Here is a tiny trained network, its code and every weight. The questions are about switching its units off for an input and a class, where a switched-off unit gives its printed mean instead of its output.

import numpy as np


def w(rows, s, z=0):
    codes = np.array(rows[::2]) - 128.0
    scale = np.full(codes.shape[1], s)
    scale[-1] = z or s
    return codes * scale


def f(y):
    return y / 2 * (1 + np.tanh(0.7978845608 * (y + 0.044715 * y**3)))


def log_softmax(a):
    a = a - a.max(-1, keepdims=True)
    return a - np.log(np.exp(a).sum(-1, keepdims=True))


def net(x, mask):
    res = np.array(x, float).reshape(1, 5) / 4 @ E
    y = f(res @ A[0][:, :-1].T + A[0][:, -1])
    res = res + np.where(mask, y, B[0][:, -1]) @ B[0][:, :-1]
    return log_softmax(res[-1] @ U[:, :-1].T + U[:, -1])


A, B = {}, {}
E = w([
[95,255,117,65,132,143,198,134,140],'x0',
[179,163,190,170,106,193,168,96,81],'x1',
[164,60,195,94,116,158,184,137,205],'x2',
[150,96,40,119,75,155,206,199,49],'x3',
[185,187,136,163,158,133,120,221,157],'x4',
],0.01)
A[0] = w([
[173,204,103,174,129,133,94,51,51,139],'N1',
[178,136,195,151,89,226,149,87,86,187],'N2',
[120,95,101,162,74,135,184,157,104,108],'N3',
[194,76,178,65,110,202,205,118,210,68],'N4',
[26,74,120,110,111,144,179,2,90,2],'N5',
[99,189,145,56,151,186,155,155,135,96],'N6',
[111,101,72,18,126,61,74,196,148,105],'N7',
[99,178,179,125,136,83,108,107,157,71],'N8',
[107,182,158,153,226,142,118,35,173,69],'N9',
[48,109,120,47,107,154,138,70,126,48],'N10',
[67,199,105,90,163,131,214,102,147,80],'N11',
[99,149,92,120,51,76,175,175,81,113],'N12',
[127,131,36,94,83,221,167,189,123,59],'N13',
[144,160,133,163,201,128,135,218,160,71],'N14',
],0.009,0.0019)
B[0] = w([
[100,182,50,96,156,86,171,159,198,203],'N1',
[93,144,171,103,119,36,194,157,215,225],'N2',
[77,84,186,109,131,164,127,131,139,191],'N3',
[122,129,6,157,146,136,177,24,179,255],'N4',
[225,123,136,89,191,127,177,141,66,228],'N5',
[159,101,136,179,166,84,101,186,154,206],'N6',
[110,171,163,61,158,62,143,108,194,229],'N7',
[46,140,134,145,99,186,85,62,96,203],'N8',
[107,105,171,138,143,188,117,86,101,246],'N9',
[191,172,145,49,150,134,133,138,88,192],'N10',
[131,58,118,255,183,90,126,234,107,225],'N11',
[92,166,135,176,153,194,128,109,143,196],'N12',
[64,94,188,91,126,171,112,76,106,224],'N13',
[246,164,138,58,123,196,235,124,23,199],'N14',
],0.0086,0.0089)
U = w([
[249,189,170,77,116,163,154,135,71,100],'0',
[39,134,189,137,110,230,112,101,124,76],'1',
[94,192,170,79,93,44,155,155,203,72],'2',
[102,179,2,133,124,134,136,98,165,164],'3',
[152,58,148,211,156,85,108,192,127,255],'4',
[137,151,130,161,57,137,105,144,118,141],'5',
],0.012,0.004)

Each question gives the input, the list of numbers given to net, and the class t.
The units are the neurons (one row each of A and B). Each row of codes is followed by its name. A weight is (code - 128) times the scale printed after its matrix; where a second scale follows, it is the last column's (A, B and U).
mask holds one flag per neuron, in row order. A switched-off neuron (its flag False) gives its mean, the last column of its row in B, instead of its output. The means were averaged over made-up inputs and are rounded, as every weight is.
A unit's drop is (log p(t) with every unit on - log p(t) with that unit switched off) / (log p(t) with every unit on - log p(t) with every unit switched off).
The circuit of an input: a set's keep is (log p(t) with only the set's units on - log p(t) with every unit switched off) / (log p(t) with every unit on - log p(t) with every unit switched off). Starting from the 12 units with the biggest drops (on a tie, the unit counted first), units are removed one at a time, each time the one whose removal leaves the highest keep (on an exact tie, the one counted first), for as long as the keep stays at least 0.8.
circuit, biggest first: the units of the circuit, biggest drop first
most important unit: the unit with the biggest drop
k most important neurons: the k neurons with the biggest drops, biggest first
drop of u: that unit's drop, to one decimal
input [7,1,-2,-2,4], class 4: circuit, biggest first => N11
input [-2,-1,-2,-3,1], class 5: 3 most important neurons => N4; N13; N11
input [0,-5,6,-5,0], class 3: circuit, biggest first => N4; N2
input [2,6,7,5,5], class 3: 2 most important neurons => N4; N7
input [3,-6,-2,6,0], class 1: 3 most important neurons => N13; N12; N2
input [-2,4,4,-3,1], class 2: 2 most important neurons => N2; N11
input [-6,1,-6,-3,-5], class 3: 2 most important neurons => N1; N11
input [-2,-1,7,7,0], class 1: 2 most important neurons => N13; N3
input [6,-4,-5,-4,2], class 4: 3 most important neurons => N11; N4; N6
input [-6,6,-6,-5,3], class 2: 3 most important neurons => N1; N4; N2
input [-6,7,-3,-5,7], class 0: 2 most important neurons => N14; N7
input [3,4,-4,-3,-6], class 0: 2 most important neurons => N5; N4
input [-2,-8,-8,0,-7], class 2: 3 most important neurons => N7; N4; N14
input [-5,6,-3,6,-3], class 1: most important unit => N3
input [2,1,8,2,-8], class 0: 2 most important neurons => N5; N10
input [7,2,0,-2,-5], class 4: 3 most important neurons => N11; N14; N6
input [-5,1,-5,3,4], class 3: 2 most important neurons => N11; N1
input [-2,-2,-5,-5,-2], class 1: 2 most important neurons => N4; N9
input [-4,6,0,-1,1], class 2: drop of N11 => 0.1
input [0,5,-6,-5,1], class 3: most important unit => N1
input [2,0,-4,1,-4], class 0: drop of N4 => 1.2
input [3,4,-6,-4,4], class 3: drop of N1 => 2.9
input [1,5,6,8,-2], class 1: drop of N3 => 0.3
